Below are the code and all the weights of a small trained network. Each question names an input and a class and asks about switching units off, where a switched-off unit gives its printed mean instead of its output.

import numpy as np


def w(rows, s, z=0):
    codes = np.array(rows[::2]) - 128.0
    scale = np.full(codes.shape[1], s)
    scale[-1] = z or s
    return codes * scale


def norm(h):
    return h / np.sqrt((h * h).mean(-1, keepdims=True) + 1e-5)


def f(y):
    return np.maximum(y, 0)


def log_softmax(a):
    a = a - a.max(-1, keepdims=True)
    return a - np.log(np.exp(a).sum(-1, keepdims=True))


def net(x, mask):
    res = np.array(x, float).reshape(1, 2) / 4 @ E
    u = 0
    for l in range(3):
        y = f(norm(res) @ A[l][:, :-1].T + A[l][:, -1])
        res = res + np.where(mask[u : u + 8], y, B[l][:, -1]) @ B[l][:, :-1]
        u += 8
    return log_softmax(norm(res)[-1] @ U[:, :-1].T + U[:, -1])


A, B = {}, {}
E = w([
[121,140,119,147,123,59,61,187],'x0',
[111,132,92,125,143,100,97,4],'x1',
],0.0016)
A[0] = w([
[190,73,122,60,98,123,213,169,153],'L0N0',
[124,90,121,121,155,114,188,89,19],'L0N1',
[174,118,141,182,254,107,150,54,142],'L0N2',
[105,141,100,127,112,91,142,47,255],'L0N3',
[109,56,151,86,158,83,137,89,13],'L0N4',
[136,150,134,136,100,149,153,72,60],'L0N5',
[137,100,139,17,184,183,134,106,110],'L0N6',
[104,133,159,166,42,64,222,158,91],'L0N7',
],0.0021,0.00056)
B[0] = w([
[100,137,86,149,79,203,10,87,218],'L0N0',
[47,165,141,176,178,85,193,187,168],'L0N1',
[172,112,132,110,27,155,41,232,216],'L0N2',
[120,76,172,96,109,182,136,202,251],'L0N3',
[124,132,95,111,94,128,117,153,159],'L0N4',
[163,197,69,173,122,23,146,173,178],'L0N5',
[39,200,100,112,205,4,113,134,193],'L0N6',
[144,160,123,53,137,199,125,147,186],'L0N7',
],0.0017)
A[1] = w([
[77,144,112,81,111,173,86,154,109],'L1N0',
[89,143,189,141,120,166,98,136,43],'L1N1',
[142,181,151,193,92,121,151,210,254],'L1N2',
[138,159,88,102,143,151,79,32,153],'L1N3',
[113,114,78,132,94,156,137,34,122],'L1N4',
[157,150,102,92,111,111,172,166,236],'L1N5',
[52,107,126,159,149,96,77,102,52],'L1N6',
[163,147,152,110,131,196,253,115,245],'L1N7',
],0.0024,0.00066)
B[1] = w([
[209,207,26,144,165,172,163,73,208],'L1N0',
[228,139,127,80,164,106,98,104,155],'L1N1',
[120,84,145,135,111,147,151,5,250],'L1N2',
[167,52,188,91,81,97,107,190,213],'L1N3',
[155,85,186,131,41,78,128,180,202],'L1N4',
[40,135,146,87,140,102,145,32,183],'L1N5',
[144,86,144,114,90,175,167,94,184],'L1N6',
[57,144,151,202,173,55,127,214,215],'L1N7',
],0.0021,0.0022)
A[2] = w([
[93,215,181,80,125,185,192,153,207],'L2N0',
[156,204,26,78,148,89,131,4,81],'L2N1',
[199,87,193,145,105,166,137,221,47],'L2N2',
[44,63,194,127,86,82,221,159,254],'L2N3',
[149,209,81,113,185,107,3,145,164],'L2N4',
[175,145,94,173,144,215,186,212,95],'L2N5',
[19,118,127,191,161,57,106,164,136],'L2N6',
[169,127,172,132,128,168,177,194,6],'L2N7',
],0.0022,0.00048)
B[2] = w([
[155,115,181,137,106,75,84,153,216],'L2N0',
[186,173,74,101,140,185,136,147,196],'L2N1',
[135,80,107,80,103,96,103,4,209],'L2N2',
[129,188,88,165,194,170,102,173,250],'L2N3',
[104,171,161,137,179,178,231,147,203],'L2N4',
[111,81,90,97,96,74,109,90,215],'L2N5',
[58,111,192,211,189,177,229,155,213],'L2N6',
[168,107,112,101,75,87,83,68,182],'L2N7',
],0.0028,0.002)
U = w([
[160,16,154,41,1,50,30,74,178],'0',
[36,158,198,235,243,124,210,190,148],'1',
[240,240,8,55,154,244,165,86,1],'2',
],0.0068,0.0023)

Each question gives the input, the list of numbers given to net, and the class t.
The units are the neurons (one row each of A and B). Each row of codes is followed by its name. A weight is (code - 128) times the scale printed after its matrix; where a second scale follows, it is the last column's (A, B and U).
mask holds one flag per neuron, layer by layer. A switched-off neuron (its flag False) gives its mean, the last column of its row in B, instead of its output. The means were averaged over made-up inputs and are rounded, as every weight is.
A unit's drop is (log p(t) with every unit on - log p(t) with that unit switched off) / (log p(t) with every unit on - log p(t) with every unit switched off).
The circuit of an input: a set's keep is (log p(t) with only the set's units on - log p(t) with every unit switched off) / (log p(t) with every unit on - log p(t) with every unit switched off). Starting from the 12 units with the biggest drops (on a tie, the unit counted first), units are removed one at a time, each time the one whose removal leaves the highest keep (on an exact tie, the one counted first), for as long as the keep stays at least 0.8.
circuit, biggest first: the units of the circuit, biggest drop first
most important unit: the unit with the biggest drop
top k neurons: the k neurons with the biggest drops, biggest first
top k neurons in layer l: the k neurons of layer l with the biggest drops, biggest first
drop of u: that unit's drop, to one decimal
input [-6,-6], class 0: top neuron in layer 2 -> (L2N5)
input [-7,6], class 1: top 2 neurons -> (L0N1; L1N7)
input [-1,-3], class 2: circuit, biggest first -> (L0N0; L1N0)
input [2,-3], class 2: top 2 neurons -> (L0N3; L1N3)
input [-2,-3], class 2: circuit, biggest first -> (L1N0; L0N0)
input [5,4], class 1: top 4 neurons -> (L1N2; L2N4; L1N4; L0N0)
input [-5,-5], class 0: top 4 neurons -> (L0N0; L2N5; L1N1; L2N7)
input [3,-2], class 2: top 2 neurons -> (L1N7; L1N2)
input [2,1], class 2: top 3 neurons in layer 1 -> (L1N7; L1N3; L1N4)
input [3,-3], class 2: top 3 neurons -> (L1N7; L0N3; L1N3)
input [1,3], class 2: top 2 neurons -> (L0N3; L0N2)
input [7,-8], class 0: top 3 neurons -> (L1N7; L2N2; L0N6)
input [4,0], class 1: top 3 neurons -> (L1N0; L0N0; L0N7)
input [3,3], class 2: top 2 neurons in layer 2 -> (L2N4; L2N6)
input [-4,0], class 1: circuit, biggest first -> (L1N7)
input [-2,-2], class 2: top 2 neurons -> (L0N0; L1N0)
input [0,3], class 2: top 2 neurons -> (L0N3; L0N2)
input [-4,3], class 1: top 2 neurons -> (L0N0; L0N1)
input [1,-4], class 0: drop of L0N6 -> 1.0
input [-7,-2], class 1: most important unit -> L1N7
input [-7,-7], class 0: drop of L2N6 -> 0.3
